Below are the code and all the weights of a small trained network. Each question names an input and a target symbol and asks about switching units off, where a switched-off unit gives its printed mean instead of its output.

import numpy as np


def w(rows, s, z=0):
    codes = np.array(rows[::2]) - 128.0
    scale = np.full(codes.shape[1], s)
    scale[-1] = z or s
    return codes * scale


def norm(h):
    return h / np.sqrt((h * h).mean(-1, keepdims=True) + 1e-5)


def f(y):
    return np.maximum(y, 0)


def softmax(a):
    e = np.exp(a - a.max(-1, keepdims=True))
    return e / e.sum(-1, keepdims=True)


def log_softmax(a):
    a = a - a.max(-1, keepdims=True)
    return a - np.log(np.exp(a).sum(-1, keepdims=True))


def net(x, mask):
    ids = ['ΔΛΞΠΨβεζηθστφ'.index(c) for c in x.split()]
    T = len(ids)
    res = E[ids] + P[:T]
    u = 0
    for l in range(2):
        r = norm(res)
        for j in range(2):
            rows = slice(2 * j, 2 * j + 2)
            q, k, v = (r @ M[l][rows].T for M in (Q, K, V))
            z = softmax(np.where(np.tri(T) > 0, q @ k.T / 2**0.5, -1e9)) @ v
            o = O[l][rows]
            res = res + np.where(mask[u + j], z, o[:, -1]) @ o[:, :-1]
        u += 2
        y = f(norm(res) @ A[l][:, :-1].T + A[l][:, -1])
        res = res + np.where(mask[u : u + 16], y, B[l][:, -1]) @ B[l][:, :-1]
        u += 16
    return log_softmax(norm(res)[-1] @ U[:, :-1].T + U[:, -1])


Q, K, V, O, A, B = {}, {}, {}, {}, {}, {}
E = w([
[166,185,148,131,130,150,206,145],'Δ',
[87,158,99,204,160,125,165,63],'Λ',
[156,171,132,93,113,114,177,199],'Ξ',
[175,168,96,135,159,128,162,200],'Π',
[178,167,126,117,124,118,202,184],'Ψ',
[111,100,126,142,156,83,136,222],'β',
[208,86,89,143,148,90,176,79],'ε',
[200,154,55,134,181,111,114,196],'ζ',
[219,141,137,134,135,165,136,40],'η',
[156,41,67,149,235,99,82,157],'θ',
[130,148,198,93,175,173,83,108],'σ',
[107,189,53,41,90,146,53,66],'τ',
[7,35,40,17,123,66,102,45],'φ',
],0.011)
P = w([
[97,199,58,66,196,202,254,179],'0',
[113,174,94,78,214,144,204,132],'1',
[120,166,120,93,202,123,175,129],'2',
[130,154,131,117,174,115,155,146],'3',
[143,147,135,131,150,107,137,147],'4',
[155,137,140,146,129,96,109,146],'5',
[172,112,146,160,116,94,79,150],'6',
[185,113,156,174,99,91,72,165],'7',
[200,102,158,205,88,90,41,180],'8',
],0.0073)
Q[0] = w([
[203,207,118,254,211,88,120,164],'0.h1',
[139,129,182,168,128,109,167,207],'0.h1',
[202,149,157,76,161,138,121,127],'0.h2',
[211,135,122,152,135,86,173,197],'0.h2',
],0.0072)
K[0] = w([
[188,75,205,145,11,108,11,146],'0.h1',
[255,167,173,221,162,151,115,106],'0.h1',
[136,124,185,114,111,127,22,147],'0.h2',
[195,48,195,220,131,135,80,143],'0.h2',
],0.0057)
V[0] = w([
[27,111,189,179,102,185,87,67],'0.h1',
[117,47,249,74,181,226,32,99],'0.h1',
[44,178,115,246,121,73,165,155],'0.h2',
[152,83,162,3,219,164,87,235],'0.h2',
],0.0038)
O[0] = w([
[89,190,122,130,123,78,118,41,2],'0.h1',
[128,140,159,116,138,36,161,91,66],'0.h1',
[95,36,213,90,57,182,104,188,186],'0.h2',
[130,129,120,123,253,83,97,160,190],'0.h2',
],0.0064,0.0027)
A[0] = w([
[115,124,115,94,139,141,134,123,72],'0.n1',
[94,97,166,85,156,156,86,123,118],'0.n2',
[92,109,112,191,145,63,186,153,119],'0.n3',
[196,133,115,89,113,141,168,177,93],'0.n4',
[166,163,93,164,109,181,109,93,109],'0.n5',
[151,209,72,123,88,106,104,153,133],'0.n6',
[183,106,87,128,109,109,154,181,130],'0.n7',
[161,129,112,131,142,160,103,98,104],'0.n8',
[140,100,135,71,169,58,106,124,84],'0.n9',
[138,122,89,183,149,148,98,98,92],'0.n10',
[158,119,185,106,106,158,101,155,53],'0.n11',
[133,152,209,103,39,136,140,162,115],'0.n12',
[74,126,70,143,144,83,102,165,121],'0.n13',
[66,99,211,141,2,137,110,92,2],'0.n14',
[65,94,207,169,48,151,161,75,95],'0.n15',
[141,60,105,60,117,127,183,143,59],'0.n16',
],0.0077,0.0051)
B[0] = w([
[119,131,107,142,136,154,141,162,135],'0.n1',
[148,165,85,105,97,58,173,126,178],'0.n2',
[187,122,182,58,168,159,140,99,249],'0.n3',
[57,92,166,166,102,163,129,51,229],'0.n4',
[83,75,191,86,120,170,108,93,205],'0.n5',
[166,73,187,93,174,154,126,69,174],'0.n6',
[106,117,183,144,119,168,125,26,253],'0.n7',
[128,128,150,91,111,105,133,137,162],'0.n8',
[103,185,134,185,69,107,106,97,205],'0.n9',
[114,102,165,103,82,158,158,153,185],'0.n10',
[121,152,137,71,150,122,147,133,155],'0.n11',
[144,94,57,110,190,180,132,124,169],'0.n12',
[190,59,154,84,125,118,165,93,190],'0.n13',
[192,120,31,255,147,97,208,230,174],'0.n14',
[72,193,188,132,162,97,45,96,247],'0.n15',
[138,164,75,198,81,112,168,139,156],'0.n16',
],0.0062,0.0034)
Q[1] = w([
[139,125,241,211,245,171,73,111],'1.h1',
[200,152,186,111,125,190,104,75],'1.h1',
[2,78,73,144,42,195,81,192],'1.h2',
[99,198,5,44,160,20,139,131],'1.h2',
],0.0077)
K[1] = w([
[185,90,140,148,8,89,2,110],'1.h1',
[136,75,108,117,107,63,7,180],'1.h1',
[128,51,151,151,82,201,180,154],'1.h2',
[58,187,130,103,210,200,240,145],'1.h2',
],0.0088)
V[1] = w([
[114,103,51,2,131,175,81,86],'1.h1',
[220,163,206,90,115,224,131,117],'1.h1',
[124,49,152,52,147,75,143,177],'1.h2',
[168,68,56,173,177,151,188,53],'1.h2',
],0.0068)
O[1] = w([
[212,135,108,75,38,50,58,157,128],'1.h1',
[167,164,253,84,99,247,122,156,252],'1.h1',
[12,58,133,76,165,14,105,172,132],'1.h2',
[178,3,145,247,67,128,21,45,167],'1.h2',
],0.0055,0.0042)
A[1] = w([
[61,194,162,179,100,85,74,108,115],'1.n1',
[128,172,148,38,113,178,138,120,152],'1.n2',
[183,124,102,68,73,62,63,149,147],'1.n3',
[85,99,152,139,115,152,148,194,28],'1.n4',
[110,200,89,207,87,141,162,222,89],'1.n5',
[143,179,52,65,136,147,139,203,38],'1.n6',
[169,135,95,5,104,123,123,152,120],'1.n7',
[110,81,171,150,103,107,133,67,156],'1.n8',
[138,85,105,89,165,195,142,66,165],'1.n9',
[82,189,57,64,109,150,187,216,141],'1.n10',
[93,121,35,105,30,2,138,118,203],'1.n11',
[174,110,149,115,158,65,113,189,127],'1.n12',
[73,166,132,88,161,45,60,146,136],'1.n13',
[48,126,133,145,164,162,126,177,4],'1.n14',
[207,218,159,104,210,91,194,142,107],'1.n15',
[84,160,116,81,171,64,184,100,27],'1.n16',
],0.0081,0.0037)
B[1] = w([
[95,189,141,138,67,87,81,154,167],'1.n1',
[137,108,97,95,210,104,91,89,222],'1.n2',
[155,139,85,50,79,153,117,145,164],'1.n3',
[141,104,154,94,90,137,140,117,155],'1.n4',
[162,78,56,150,152,131,106,105,147],'1.n5',
[117,60,65,115,108,130,184,202,142],'1.n6',
[199,121,56,150,97,123,147,193,166],'1.n7',
[143,117,82,99,168,106,114,134,197],'1.n8',
[137,138,115,113,126,81,138,193,224],'1.n9',
[136,97,72,146,194,105,136,106,151],'1.n10',
[75,93,106,78,95,185,218,2,146],'1.n11',
[99,166,100,137,101,155,112,54,176],'1.n12',
[119,144,204,141,104,146,127,103,177],'1.n13',
[117,108,143,66,93,135,162,147,156],'1.n14',
[177,106,137,150,123,101,190,113,255],'1.n15',
[168,98,157,111,108,169,123,113,164],'1.n16',
],0.0096,0.0069)
U = w([
[174,42,85,77,168,167,175,125,253],'Δ',
[136,134,222,71,148,142,69,41,118],'Λ',
[82,182,187,155,82,138,136,141,202],'Ξ',
[125,87,132,255,60,128,146,145,174],'Π',
[103,68,106,161,195,34,45,135,21],'Ψ',
[128,131,137,145,145,159,135,193,14],'β',
[147,105,146,158,137,137,101,211,4],'ε',
[157,165,154,143,199,49,200,111,94],'ζ',
[77,111,80,103,67,116,177,67,83],'η',
[28,105,155,76,133,110,170,207,127],'θ',
[161,174,83,96,68,82,89,205,159],'σ',
[132,122,134,147,107,166,159,165,14],'τ',
[79,186,60,164,190,192,108,114,122],'φ',
],0.008,0.0044)

Each question gives the input, a string of symbols that net reads in full, and the target symbol t.
The units are the heads (2 rows each of Q, K, V and O) and the neurons (one row each of A and B). Each row of codes is followed by its name. A weight is (code - 128) times the scale printed after its matrix; where a second scale follows, it is the last column's (O, A, B and U).
mask holds one flag per unit, layer by layer, with each layer's heads first. A switched-off unit (its flag False) gives its mean, the last column of its rows in O or B, instead of its output. The means were averaged over made-up inputs and are rounded, as every weight is.
A unit's drop is (log p(t) with every unit on - log p(t) with that unit switched off) / (log p(t) with every unit on - log p(t) with every unit switched off).
The circuit of an input: a set's keep is (log p(t) with only the set's units on - log p(t) with every unit switched off) / (log p(t) with every unit on - log p(t) with every unit switched off). Starting from the 12 units with the biggest drops (on a tie, the unit counted first), units are removed one at a time, each time the one whose removal leaves the highest keep (on an exact tie, the one counted first), for as long as the keep stays at least 0.8.
units of the circuit, in order: the units of the circuit, biggest drop first
k most important neurons of layer l: the k neurons of layer l with the biggest drops, biggest first
which heads matter: for each layer, one digit per head in row order, 1 if its drop is at least 0.15 and else 0, layers parted by /
input Λ Λ θ Ξ, target Ψ: which heads matter => 00 / 01
input Λ Ξ φ Ψ φ Λ β, target η: 2 most important neurons of layer 1 => 1.n11, 1.n12
input β σ Λ Λ η θ σ σ Ξ, target ζ: which heads matter => 01 / 00
input β Λ σ Λ φ Δ, target η: units of the circuit, in order => 1.h1, 1.n11
input θ Λ Ψ Λ Λ σ β β Ξ, target θ: units of the circuit, in order => 1.h2
input Λ θ Λ Ξ, target Ψ: units of the circuit, in order => 1.h2, 0.n4, 1.h1, 0.h2
input Λ η σ τ β η Λ Λ, target Ξ: units of the circuit, in order => 0.h2, 0.n15, 1.n1
input Λ β Π Λ Λ Λ Λ, target Π: which heads matter => 01 / 00
input τ Λ σ σ Λ Λ τ σ, target σ: units of the circuit, in order => 1.h1, 1.n7
input Λ Λ β Λ ε Δ Λ σ, target Δ: which heads matter => 00 / 01
input β Π β Λ Ψ Δ η Λ Ψ, target Λ: units of the circuit, in order => 0.n7, 0.n4
input β Λ Λ Λ, target Ξ: 2 most important neurons of layer 1 => 1.n1, 1.n2
input θ θ β Λ β φ Π, target η: units of the circuit, in order => 1.h1, 1.n11, 1.n12
input β σ ε τ Λ, target σ: units of the circuit, in order => 1.h1
input φ Λ Λ θ Π φ Δ Λ, target η: units of the circuit, in order => 1.h1, 1.n11
input Δ Λ η Ξ, target Λ: which heads matter => 00 / 11
input η σ β ε Λ σ β ε, target ζ: which heads matter => 11 / 01
input σ θ η, target ζ: which heads matter => 11 / 00
input ζ Λ θ Λ, target Ψ: which heads matter => 00 / 01
input β Λ Λ τ β, target σ: units of the circuit, in order => 1.h1
input Π β Λ θ θ Λ, target Ψ: units of the circuit, in order => 1.n8, 1.h2
input σ β Ψ ε σ Λ σ Ξ, target ζ: units of the circuit, in order => 0.h2, 0.h1
input σ Δ Ξ η σ Δ η Λ Λ, target Λ: units of the circuit, in order => 0.n3, 1.n15
input σ β ε, target ζ: which heads matter => 01 / 00
input σ σ Λ Λ Λ η β, target Λ: which heads matter => 00 / 00
input Λ Ξ Λ ε Λ, target Π: which heads matter => 11 / 01
input σ Λ Δ Λ β, target θ: units of the circuit, in order => 1.h2, 0.h2
input τ Λ β Π τ, target σ: units of the circuit, in order => 1.n7
input ζ β β θ σ, target ζ: which heads matter => 01 / 01
